Below is a small trained network, with its code and all its weights. Each question gives an input and a target symbol and asks what happens when units are switched off, that is, made to give their printed mean instead of their output.

import numpy as np


def w(rows, s, z=0):
    codes = np.array(rows[::2]) - 128.0
    scale = np.full(codes.shape[1], s)
    scale[-1] = z or s
    return codes * scale


def f(y):
    return np.maximum(y, 0)


def softmax(a):
    e = np.exp(a - a.max(-1, keepdims=True))
    return e / e.sum(-1, keepdims=True)


def log_softmax(a):
    a = a - a.max(-1, keepdims=True)
    return a - np.log(np.exp(a).sum(-1, keepdims=True))


def net(x, mask):
    ids = ['αεηθλμξστψω'.index(c) for c in x.split()]
    T = len(ids)
    res = E[ids] + P[:T]
    u = 0
    for l in range(3):
        r = res
        for j in range(2):
            rows = slice(2 * j, 2 * j + 2)
            q, k, v = (r @ M[l][rows].T for M in (Q, K, V))
            z = softmax(np.where(np.tri(T) > 0, q @ k.T / 2**0.5, -1e9)) @ v
            o = O[l][rows]
            res = res + np.where(mask[u + j], z, o[:, -1]) @ o[:, :-1]
        u += 2
        y = f(res @ A[l][:, :-1].T + A[l][:, -1])
        res = res + np.where(mask[u : u + 4], y, B[l][:, -1]) @ B[l][:, :-1]
        u += 4
    return log_softmax(res[-1] @ U[:, :-1].T + U[:, -1])


Q, K, V, O, A, B = {}, {}, {}, {}, {}, {}
E = w([
[130,148,158,146,109,187,159,228,162,163,87],'α',
[136,81,134,138,112,173,179,130,111,159,133],'ε',
[179,150,67,52,67,32,104,69,187,119,186],'η',
[150,130,140,55,117,187,73,147,75,127,127],'θ',
[63,116,105,109,76,178,32,166,144,73,219],'λ',
[101,42,136,206,73,143,189,180,102,239,129],'μ',
[117,57,145,46,99,161,196,161,176,105,181],'ξ',
[152,127,84,139,162,125,88,18,135,25,125],'σ',
[159,124,152,53,69,161,176,49,75,135,204],'τ',
[117,2,34,58,217,137,81,108,180,149,53],'ψ',
[43,187,84,69,199,67,185,210,61,208,244],'ω',
],0.0074)
P = w([
[154,77,174,146,90,229,32,185,66,215,173],'0',
[202,148,156,112,80,217,110,194,73,151,186],'1',
[95,78,212,92,101,121,97,91,134,186,110],'2',
[178,123,96,118,78,212,143,176,80,112,187],'3',
[81,90,176,95,118,106,125,53,153,157,123],'4',
[171,132,73,115,80,205,158,188,113,88,172],'5',
[76,115,143,75,125,97,117,49,150,125,122],'6',
[171,120,49,122,91,199,190,182,115,78,152],'7',
[85,107,119,72,142,75,143,32,149,112,131],'8',
[188,106,38,114,105,151,194,192,122,74,147],'9',
[93,121,96,67,128,81,118,2,137,119,124],'10',
[160,83,9,115,87,162,200,158,101,54,170],'11',
],0.0048)
Q[0] = w([
[144,204,161,196,172,70,33,108,148,139,92],'0.h1',
[119,169,201,203,139,101,41,109,161,170,64],'0.h1',
[134,102,221,132,144,86,82,32,221,92,60],'0.h2',
[136,139,47,145,89,199,194,255,88,164,195],'0.h2',
],0.0048)
K[0] = w([
[92,119,190,149,173,212,179,206,91,80,132],'0.h1',
[58,80,203,153,120,214,204,209,65,142,150],'0.h1',
[221,37,141,145,64,212,75,61,221,64,48],'0.h2',
[43,196,106,86,172,67,169,189,28,165,255],'0.h2',
],0.0052)
V[0] = w([
[189,148,159,133,53,116,70,114,52,202,149],'0.h1',
[124,196,3,128,152,19,115,109,197,72,113],'0.h1',
[85,203,127,120,139,106,201,179,82,176,121],'0.h2',
[123,129,114,57,102,162,160,160,144,134,228],'0.h2',
],0.0055)
O[0] = w([
[200,103,169,85,103,223,69,119,48,192,252,170],'0.h1',
[145,227,2,165,69,32,58,126,178,150,106,33],'0.h1',
[170,184,83,143,132,165,250,211,3,113,150,146],'0.h2',
[147,49,84,46,9,169,173,208,171,103,135,253],'0.h2',
],0.0042,0.0043)
A[0] = w([
[136,125,127,83,159,202,51,150,131,35,168,182],'0.n1',
[252,128,44,86,88,164,159,119,129,32,138,188],'0.n2',
[109,74,232,64,40,158,142,129,146,125,157,209],'0.n3',
[82,42,61,111,109,154,128,214,188,190,170,254],'0.n4',
],0.0043,0.0025)
B[0] = w([
[103,82,111,132,107,254,95,88,121,87,95,194],'0.n1',
[236,19,79,152,37,189,174,95,152,78,125,207],'0.n2',
[84,69,185,71,76,197,172,121,128,107,134,247],'0.n3',
[102,55,85,84,75,148,87,201,110,176,75,255],'0.n4',
],0.0049,0.0069)
Q[1] = w([
[125,62,79,61,52,206,137,118,125,111,117],'1.h1',
[235,46,2,137,72,211,186,170,127,105,85],'1.h1',
[60,102,88,106,140,144,82,105,165,161,110],'1.h2',
[99,112,89,111,127,140,96,175,130,137,133],'1.h2',
],0.0056)
K[1] = w([
[77,153,14,106,151,29,164,151,133,113,138],'1.h1',
[158,156,1,142,145,25,102,96,136,101,119],'1.h1',
[35,185,113,114,203,62,205,234,45,229,186],'1.h2',
[55,109,125,119,120,158,170,171,125,153,114],'1.h2',
],0.0047)
V[1] = w([
[129,214,44,124,170,3,149,216,102,253,169],'1.h1',
[3,184,98,120,205,163,169,240,27,214,191],'1.h1',
[77,117,124,85,119,129,179,215,124,237,116],'1.h2',
[161,131,198,150,102,154,110,128,166,89,82],'1.h2',
],0.0042)
O[1] = w([
[168,154,79,132,178,1,142,164,96,144,152,1],'1.h1',
[103,131,164,125,170,29,140,177,47,58,148,147],'1.h1',
[112,72,111,148,139,76,147,152,127,173,85,216],'1.h2',
[161,110,90,150,128,209,163,175,129,99,165,140],'1.h2',
],0.0057,0.0074)
A[1] = w([
[106,101,60,117,203,130,80,53,159,50,30,254],'1.n1',
[161,105,19,181,80,210,68,161,254,163,92,193],'1.n2',
[241,111,73,173,68,153,199,177,56,98,173,150],'1.n3',
[118,114,196,122,57,247,100,70,125,95,80,118],'1.n4',
],0.0037,0.0016)
B[1] = w([
[162,107,115,140,165,56,142,51,178,66,77,147],'1.n1',
[126,129,95,146,53,164,66,140,161,139,98,208],'1.n2',
[203,122,106,167,177,174,76,189,131,87,166,183],'1.n3',
[107,121,138,159,133,253,113,153,164,102,145,245],'1.n4',
],0.0058,0.011)
Q[2] = w([
[215,95,57,194,68,228,109,202,132,98,111],'2.h1',
[78,109,223,108,121,138,112,76,193,149,92],'2.h1',
[88,228,182,110,254,24,164,88,70,177,146],'2.h2',
[159,98,64,169,72,183,127,131,218,130,96],'2.h2',
],0.0045)
K[2] = w([
[157,128,50,77,117,70,88,65,179,53,104],'2.h1',
[94,103,253,95,86,153,184,110,130,70,192],'2.h1',
[105,121,204,131,115,175,90,177,94,161,145],'2.h2',
[157,135,34,118,136,119,125,75,181,111,96],'2.h2',
],0.0055)
V[2] = w([
[200,169,140,138,151,74,147,67,125,108,222],'2.h1',
[60,130,181,158,92,178,83,164,98,137,201],'2.h1',
[112,73,85,121,193,111,108,126,167,149,2],'2.h2',
[170,159,161,253,169,136,125,44,153,34,123],'2.h2',
],0.0051)
O[2] = w([
[170,116,150,176,75,197,113,115,180,139,126,7],'2.h1',
[121,177,145,114,186,40,62,86,96,115,172,210],'2.h1',
[64,89,159,111,225,78,142,109,232,137,2,135],'2.h2',
[165,36,212,238,93,133,106,111,110,48,107,97],'2.h2',
],0.0054,0.015)
A[2] = w([
[221,136,68,148,78,155,59,194,92,108,183,154],'2.n1',
[59,148,125,78,185,2,123,95,86,164,163,250],'2.n2',
[123,60,203,159,110,133,127,77,157,88,103,167],'2.n3',
[70,128,107,101,159,145,94,169,122,94,100,185],'2.n4',
],0.0053,0.0021)
B[2] = w([
[170,190,111,255,200,105,47,173,181,144,141,242],'2.n1',
[201,123,196,115,49,108,43,124,70,146,72,217],'2.n2',
[168,66,220,137,144,85,145,125,132,59,124,208],'2.n3',
[90,162,117,133,152,45,168,143,195,101,111,255],'2.n4',
],0.0055,0.0074)
U = w([
[165,136,76,166,255,92,167,198,109,84,176,219],'α',
[153,169,128,135,208,171,123,110,99,133,109,4],'ε',
[193,170,53,154,71,176,89,130,175,240,113,80],'η',
[175,156,154,121,182,168,118,93,114,147,153,18],'θ',
[43,201,102,163,128,105,73,105,157,97,172,76],'λ',
[118,91,136,153,164,139,132,106,87,197,131,137],'μ',
[55,103,73,59,86,146,223,137,150,125,78,145],'ξ',
[175,77,218,214,71,119,115,140,117,93,82,135],'σ',
[137,118,137,79,67,171,210,74,118,106,204,106],'τ',
[102,156,182,130,228,91,116,130,202,155,85,204],'ψ',
[166,142,161,89,46,54,73,130,62,125,81,227],'ω',
],0.0049,0.0017)

Each question gives the input, a string of symbols that net reads in full, and the target symbol t.
The units are the heads (2 rows each of Q, K, V and O) and the neurons (one row each of A and B). Each row of codes is followed by its name. A weight is (code - 128) times the scale printed after its matrix; where a second scale follows, it is the last column's (O, A, B and U).
mask holds one flag per unit, layer by layer, with each layer's heads first. A switched-off unit (its flag False) gives its mean, the last column of its rows in O or B, instead of its output. The means were averaged over made-up inputs and are rounded, as every weight is.
A unit's drop is (log p(t) with every unit on - log p(t) with that unit switched off) / (log p(t) with every unit on - log p(t) with every unit switched off).
The circuit of an input: a set's keep is (log p(t) with only the set's units on - log p(t) with every unit switched off) / (log p(t) with every unit on - log p(t) with every unit switched off). Starting from the 12 units with the biggest drops (on a tie, the unit counted first), units are removed one at a time, each time the one whose removal leaves the highest keep (on an exact tie, the one counted first), for as long as the keep stays at least 0.8.
units of the circuit, in order: the units of the circuit, biggest drop first
unit that matters most: the unit with the biggest drop
k most important neurons: the k neurons with the biggest drops, biggest first
k most important neurons of layer l: the k neurons of layer l with the biggest drops, biggest first
input ω τ ω η ε ε η ω ξ, target ω: 3 most important neurons	1.n4, 0.n3, 2.n2
input λ σ λ α ξ σ μ, target σ: units of the circuit, in order	2.h2, 0.n4, 2.n3, 1.h1
input τ ε ψ μ μ τ λ α, target ξ: units of the circuit, in order	2.h2, 1.n1, 2.n1, 2.h1
input ξ τ σ λ α η σ, target σ: units of the circuit, in order	2.h2, 1.n1, 2.n3, 0.n4
input τ ω μ ω ξ ω η ω θ ε, target α: most important neuron	0.n3
input θ ξ ξ η τ ω ω μ λ, target ω: 2 most important neurons of layer 0	0.n2, 0.n3
input ω τ ξ η τ ω, target α: 3 most important neurons	1.n3, 2.n1, 0.n3
input τ μ λ μ ξ σ σ ε θ ω λ, target ω: 3 most important neurons of layer 1	1.n4, 1.n3, 1.n2
input ξ η τ ξ λ η ω ε ω λ η, target ω: 3 most important neurons	1.n4, 2.n2, 0.n1
input σ ξ ω ε, target α: 2 most important neurons of layer 0	0.n1, 0.n2
input ω ξ ω λ λ ε ψ ξ ξ τ ω η, target η: 2 most important neurons of layer 1	1.n2, 1.n3
input θ ω ψ ε, target ξ: 2 most important neurons of layer 1	1.n1, 1.n4
input λ θ σ ω ψ, target ω: 2 most important neurons	2.n2, 1.n4
input τ ω η λ λ ξ θ α ω, target ω: unit that matters most	2.n2
input τ η ε θ λ θ, target η: 2 most important neurons of layer 2	2.n1, 2.n3
input ω ξ τ α λ θ, target α: 2 most important neurons of layer 2	2.n1, 2.n2
input ψ θ ω θ α ξ, target α: 3 most important neurons	1.n3, 0.n2, 0.n1
input ω η θ λ, target η: 2 most important neurons of layer 2	2.n1, 2.n3
input ξ σ θ, target σ: 3 most important neurons of layer 0	0.n4, 0.n1, 0.n3
input ω λ ξ α τ τ η ξ ε λ, target η: unit that matters most	1.h1
input μ σ τ λ, target σ: 2 most important neurons	0.n4, 2.n3
input σ λ ξ, target σ: 3 most important neurons	2.n3, 0.n4, 1.n1
input σ ω σ ξ α λ θ ξ ψ λ, target ξ: 2 most important neurons of layer 1	1.n1, 1.n4
input ω α ε α λ ξ ξ λ λ, target ξ: 2 most important neurons of layer 2	2.n1, 2.n2
input ω μ τ ω μ, target ω: 3 most important neurons	2.n2, 1.n4, 0.n2
input θ η θ μ λ ξ λ ξ ε ω ξ, target ω: 4 most important neurons	2.n2, 1.n4, 0.n3, 0.n1
input ξ η ξ θ θ ε θ ξ ξ α, target η: most important neuron	1.n2
input ω ξ ω η μ ξ ω, target ω: 3 most important neurons	2.n2, 1.n4, 0.n2
input θ ξ ξ τ ψ, target ψ: 2 most important neurons of layer 0	0.n2, 0.n3
